Here is a tiny trained network, its code and every weight. The questions are about switching its units off for an input and a class, where a switched-off unit gives its printed mean instead of its output.

import numpy as np


def w(rows, s, z=0):
    codes = np.array(rows[::2]) - 128.0
    scale = np.full(codes.shape[1], s)
    scale[-1] = z or s
    return codes * scale


def f(y):
    return y / 2 * (1 + np.tanh(0.7978845608 * (y + 0.044715 * y**3)))


def log_softmax(a):
    a = a - a.max(-1, keepdims=True)
    return a - np.log(np.exp(a).sum(-1, keepdims=True))


def net(x, mask):
    res = np.array(x, float).reshape(1, 5) / 4 @ E
    y = f(res @ A[0][:, :-1].T + A[0][:, -1])
    res = res + np.where(mask, y, B[0][:, -1]) @ B[0][:, :-1]
    return log_softmax(res[-1] @ U[:, :-1].T + U[:, -1])


A, B = {}, {}
E = w([
[126,92,147,85,95,253],'x0',
[192,61,33,139,101,131],'x1',
[120,124,133,140,120,130],'x2',
[196,189,165,193,125,149],'x3',
[158,141,114,83,161,127],'x4',
],0.013)
A[0] = w([
[224,182,134,195,109,182,35],'n1',
[125,130,105,134,118,47,255],'n2',
[134,58,92,126,109,170,85],'n3',
[112,60,118,88,142,149,47],'n4',
[42,177,194,83,148,139,144],'n5',
[192,160,136,166,118,166,229],'n6',
[124,121,96,161,143,5,91],'n7',
[133,239,178,179,162,55,140],'n8',
],0.018,0.0075)
B[0] = w([
[133,41,127,69,223,173,209],'n1',
[101,154,154,156,238,145,230],'n2',
[162,140,121,78,64,118,201],'n3',
[151,135,147,179,46,141,182],'n4',
[137,49,111,121,254,139,227],'n5',
[72,152,141,186,154,80,207],'n6',
[133,31,133,83,174,173,241],'n7',
[131,208,109,157,11,93,249],'n8',
],0.015,0.019)
U = w([
[99,126,199,153,208,108,189],'0',
[153,49,175,81,155,163,211],'1',
[160,255,162,182,10,44,2],'2',
],0.0078,0.0039)

Each question gives the input, the list of numbers given to net, and the class t.
The units are the neurons (one row each of A and B). Each row of codes is followed by its name. A weight is (code - 128) times the scale printed after its matrix; where a second scale follows, it is the last column's (A, B and U).
mask holds one flag per neuron, in row order. A switched-off neuron (its flag False) gives its mean, the last column of its row in B, instead of its output. The means were averaged over made-up inputs and are rounded, as every weight is.
A unit's drop is (log p(t) with every unit on - log p(t) with that unit switched off) / (log p(t) with every unit on - log p(t) with every unit switched off).
unit that matters most: the unit with the biggest drop
top k neurons: the k neurons with the biggest drops, biggest first
drop when u is switched off: that unit's drop, to one decimal
input [7,-1,-4,4,2], class 0: top 3 neurons -> n6, n7, n3
input [2,5,1,-3,8], class 2: unit that matters most -> n7
input [-8,4,4,-8,-7], class 1: top 3 neurons -> n7, n6, n8
input [6,-4,4,1,7], class 0: top 4 neurons -> n7, n1, n3, n6
input [-5,-6,6,1,2], class 2: top 2 neurons -> n8, n1
input [-6,0,5,3,0], class 2: top 2 neurons -> n8, n5
input [-4,-8,2,6,2], class 2: drop when n8 is switched off -> 3.4
input [6,0,6,6,8], class 0: drop when n7 is switched off -> 1.3
input [5,0,-3,4,2], class 0: top 2 neurons -> n6, n7
input [-2,-5,1,5,4], class 2: drop when n8 is switched off -> 1.6
input [-3,-3,3,4,1], class 2: drop when n8 is switched off -> 1.4
